 10 -25 -19  11 -41 -18   5  -1 -14   4  -9
-35  52  -3 -64  66 -33  13   9 -57  -8  -1
 -2  -6 -41 -19   4 -24 -17  -3 -11   7  -6
  7  -5 -23 -12  12 -11 -18  -2   3  10  -1
-23  13  -9 -32  -4 -34  21   2 -53 -16  -7
->
-25 -19  11 -41 -18   5  -1 -14   4  -9  10
 52  -3 -64  66 -33  13   9 -57  -8  -1 -35
 -6 -41 -19   4 -24 -17  -3 -11   7  -6  -2
 -5 -23 -12  12 -11 -18  -2   3  10  -1   7
 13  -9 -32  -4 -34  21   2 -53 -16  -7 -23

-18   1  18 -31  -5  16  38
-43 -73 -59 -37 -27 -56   3
-45  -8   6 -45  -7   6  32
-39  -1  12 -38   5   8  18
  6 -17 -17  16 -25 -19  30
-25   5  14 -16  16  12  10
-17  18  29  -1  38  20 -26
-10  -1  -7 -12  13  -7 -36
->
  1  18 -31  -5  16  38 -18
-73 -59 -37 -27 -56   3 -43
 -8   6 -45  -7   6  32 -45
 -1  12 -38   5   8  18 -39
-17 -17  16 -25 -19  30   6
  5  14 -16  16  12  10 -25
 18  29  -1  38  20 -26 -17
 -1  -7 -12  13  -7 -36 -10

 69 -20  31
  0   0   0
 -9  -8   9
 15  -4 -20
 11  -6  22
->
-20  31  69
  0   0   0
 -8   9  -9
 -4 -20  15
 -6  22  11

-23 -19 -20 -14
-77  13 -13 -35
 -5   1 -48  57
 14   3   9  11
 39 -44   3 -15
 13 -65  -6 -24
 -1 -36 -17 -26
-46  -2 -13 -24
 38 -43   1 -14
->
-19 -20 -14 -23
 13 -13 -35 -77
  1 -48  57  -5
  3   9  11  14
-44   3 -15  39
-65  -6 -24  13
-36 -17 -26  -1
 -2 -13 -24 -46
-43   1 -14  38

 -4  -9 -22   1
 11   3   6  -1
 60  -9   4  -2
  1  44   5  -1
 -1   1   4   0
-43  -7   3   0
 -1  -3  29  -1
-22  -4  -1   0
 34  -4   5  -2
-46  -6   1  -1
  0  -6  42   0
->
 -9 -22   1  -4
  3   6  -1  11
 -9   4  -2  60
 44   5  -1   1
  1   4   0  -1
 -7   3   0 -43
 -3  29  -1  -1
 -4  -1   0 -22
 -4   5  -2  34
 -6   1  -1 -46
 -6  42   0   0

 53   1 -14  23 -19  -1 -58  33  37
 26 -29 -49 -45 -36  31 -43 -54  24
 27 -37  54  22  44 -14  30  13 -36
-41  39 -57  24 -53  -7  -3  44  59
->
  1 -14  23 -19  -1 -58  33  37  53
-29 -49 -45 -36  31 -43 -54  24  26
-37  54  22  44 -14  30  13 -36  27
 39 -57  24 -53  -7  -3  44  59 -41

-6  4  8 -4 10 -2  7 54  9
-7  4  9 -6  9 -2  5 54 12
-2  3 14 -1  6 -1 22 59  8
 1  2 16 -1  8 -2 17 56 -2
-6  6  7 -5 10 -2  7 53 10
-7  4  8 -5  9 -3  5 54 12
-2  3 14  0  6 -2 24 62  7
-7  4  9 -6  9 -3  6 54 13
->
 4  8 -4 10 -2  7 54  9 -6
 4  9 -6  9 -2  5 54 12 -7
 3 14 -1  6 -1 22 59  8 -2
 2 16 -1  8 -2 17 56 -2  1
 6  7 -5 10 -2  7 53 10 -6
 4  8 -5  9 -3  5 54 12 -7
 3 14  0  6 -2 24 62  7 -2
 4  9 -6  9 -3  6 54 13 -7
---
-16 -16  12  18 -35 -27  14 -29  29  31
 61  -3 -17   8  16  -3  -4  -9  14 -12
  8   4   4   1  -1  -3   4   6   1  -6
 -8  16  -8 -20  18  25   0  26 -23 -17
 -4  15 -14  10  -8  -9  22   4   5 -12
 -8   9  -8 -11   8   8  -8   9 -12  -8
 -5 -14   3   7 -18 -20  18 -14  13   9
 -7  22 -10 -20  13  23  -8  26 -24 -14
 -5  27  -6  30  -9  -5  23   1   5 -27
->
-16 -16  12  18 -35 -27  14 -29  29  31
  8   4   4   1  -1  -3   4   6   1  -6
 -4  15 -14  10  -8  -9  22   4   5 -12
 -5 -14   3   7 -18 -20  18 -14  13   9
 -5  27  -6  30  -9  -5  23   1   5 -27

-29  -9 -43  31 -38 -23   8 -12 -46   0 -18
 34   7  29 -29  26  21  -7   9  30   1  18
-14 -14 -48  40  -3 -19   3  12  -9   3 -13
 32   9  36 -35  18  22  -6   2  23   0  17
-30 -16 -61  50 -25 -29   6   2 -32   2 -21
 27  10  38 -34  16  21  -5   0  22   0  17
 42  -1   7 -14  32  18 -10  19  34   4  17
->
-29  -9 -43  31 -38 -23   8 -12 -46   0 -18
-14 -14 -48  40  -3 -19   3  12  -9   3 -13
-30 -16 -61  50 -25 -29   6   2 -32   2 -21
 42  -1   7 -14  32  18 -10  19  34   4  17

-57 -14 -22
-53 -39 -58
->
-57 -14 -22

-54  17 -21
 16  49  31
-54  18 -28
 44 -56  -6
-23   0  78
-36 -44 -24
-26   1 -65
->
-54  17 -21
-54  18 -28
-23   0  78
-26   1 -65

 18   1   1   8   0   8   4  18   3
 15 -15  66 -41 -29  39  51 -25  45
-29 -29 -39   9  39 -57 -49  35 -40
 24 -24  66 -44 -45  34  57 -13  72
-26 -15  63 -19  62 -28 -10  74   8
-29  -5  36 -11  22 -15 -18  44  10
  8 -19  18 -14 -13  17  28  -1  19
 56 -11 -52  44 -65  20  35 -59   8
 15 -30 -16  17 -21  16  20 -29   3
->
 18   1   1   8   0   8   4  18   3
-29 -29 -39   9  39 -57 -49  35 -40
-26 -15  63 -19  62 -28 -10  74   8
  8 -19  18 -14 -13  17  28  -1  19
 15 -30 -16  17 -21  16  20 -29   3

-19  15  67  19
-26  17  47  26
-23  25  49  44
-23  19  56  29
-16 -20 -15 -80
-31  28  19  49
-30  27  22  45
->
-19  15  67  19
-23  25  49  44
-16 -20 -15 -80
-30  27  22  45

  3 -13   1  57 -18  42 -14  -7  54   6  10 -42
-20 -19 -11 -16   9  14 -33 -26  15 -22  29  14
 12 -19   2  16  -3  13 -16  -3  32   5   2 -17
 18 -28  32   2 -13   8   3  -8  -2  -8   7   1
-17  34   5 -37  24 -42  10  22 -31  -2 -25  42
 10 -17  -6  28 -24  26 -19  -7  30   4  13 -22
 -1  -2  -2   1 -10   7   5  -2  -2   3   0  11
->
  3 -13   1  57 -18  42 -14  -7  54   6  10 -42
 12 -19   2  16  -3  13 -16  -3  32   5   2 -17
-17  34   5 -37  24 -42  10  22 -31  -2 -25  42
 -1  -2  -2   1 -10   7   5  -2  -2   3   0  11

 13   8  12   7  17  14  17  13   9  12
-21 -21  41 -57  33 -49 -20  37 -36  21
 14  -4 -58  21 -29  44  28 -46   6 -32
-22 -28  44 -70  39 -54 -18  44 -46  22
 -2 -34 -46 -49  26  36  49 -46 -33 -15
-14 -29 -36 -38   1   5  12 -37 -30 -19
-20 -25   5 -39   2 -33 -18   6 -30  -6
  4  18  46  26 -20 -42 -42  58  14  11
 -8 -10   9  -9 -14 -28 -22  17 -10  -8
->
 13   8  12   7  17  14  17  13   9  12
 14  -4 -58  21 -29  44  28 -46   6 -32
 -2 -34 -46 -49  26  36  49 -46 -33 -15
-20 -25   5 -39   2 -33 -18   6 -30  -6
 -8 -10   9  -9 -14 -28 -22  17 -10  -8
